Below are the code and all the weights of a small trained network. Each question names an input and a class and asks about switching units off, where a switched-off unit gives its printed mean instead of its output.

import numpy as np


def w(rows, s, z=0):
    codes = np.array(rows[::2]) - 128.0
    scale = np.full(codes.shape[1], s)
    scale[-1] = z or s
    return codes * scale


def f(y):
    return np.maximum(y, 0)


def log_softmax(a):
    a = a - a.max(-1, keepdims=True)
    return a - np.log(np.exp(a).sum(-1, keepdims=True))


def net(x, mask):
    res = np.array(x, float).reshape(1, 3) / 4 @ E
    y = f(res @ A[0][:, :-1].T + A[0][:, -1])
    res = res + np.where(mask, y, B[0][:, -1]) @ B[0][:, :-1]
    return log_softmax(res[-1] @ U[:, :-1].T + U[:, -1])


A, B = {}, {}
E = w([
[69,59,136],'x0',
[64,64,132],'x1',
[158,53,2],'x2',
],0.0076)
A[0] = w([
[138,77,92,7],'N1',
[23,96,175,94],'N2',
[191,161,78,147],'N3',
[110,83,43,1],'N4',
[141,51,2,154],'N5',
[49,117,223,91],'N6',
[234,145,14,101],'N7',
[98,198,151,60],'N8',
[120,206,204,69],'N9',
[149,92,154,213],'N10',
[219,86,9,56],'N11',
[138,171,202,247],'N12',
],0.013,0.0056)
B[0] = w([
[72,195,138,149],'N1',
[138,172,220,183],'N2',
[172,70,101,178],'N3',
[41,219,143,171],'N4',
[166,110,3,248],'N5',
[142,136,238,188],'N6',
[150,70,185,208],'N7',
[181,85,77,155],'N8',
[156,48,15,186],'N9',
[95,159,115,172],'N10',
[137,135,235,212],'N11',
[52,199,95,217],'N12',
],0.017,0.011)
U = w([
[219,68,100,217],'0',
[100,170,147,161],'1',
[229,75,252,1],'2',
],0.011,0.004)

Each question gives the input, the list of numbers given to net, and the class t.
The units are the neurons (one row each of A and B). Each row of codes is followed by its name. A weight is (code - 128) times the scale printed after its matrix; where a second scale follows, it is the last column's (A, B and U).
mask holds one flag per neuron, in row order. A switched-off neuron (its flag False) gives its mean, the last column of its row in B, instead of its output. The means were averaged over made-up inputs and are rounded, as every weight is.
A unit's drop is (log p(t) with every unit on - log p(t) with that unit switched off) / (log p(t) with every unit on - log p(t) with every unit switched off).
unit that matters most: the unit with the biggest drop
top k neurons: the k neurons with the biggest drops, biggest first
drop of u: that unit's drop, to one decimal
input [8,2,-4], class 2: unit that matters most : N6
input [3,7,-7], class 2: top 2 neurons : (N6 N2)
input [8,2,-8], class 2: top 2 neurons : (N6 N2)
input [-3,-3,-5], class 0: top 3 neurons : (N9 N8 N4)
input [-6,-6,1], class 2: top 2 neurons : (N5 N7)
input [-4,-1,-4], class 0: top 3 neurons : (N9 N4 N8)
input [-4,-4,5], class 2: top 2 neurons : (N11 N7)
input [6,5,3], class 1: top 2 neurons : (N4 N9)
input [1,5,5], class 1: top 3 neurons : (N4 N9 N1)
input [-7,-8,1], class 2: top 2 neurons : (N5 N7)
input [-3,-1,-6], class 0: top 3 neurons : (N9 N8 N4)
input [-4,-8,-8], class 0: top 2 neurons : (N9 N8)
input [-2,-7,-7], class 0: drop of N8 : 0.3
input [5,7,-5], class 2: unit that matters most : N6
input [-7,-7,-4], class 0: drop of N9 : 0.1
input [-8,-7,-5], class 0: drop of N9 : 0.2
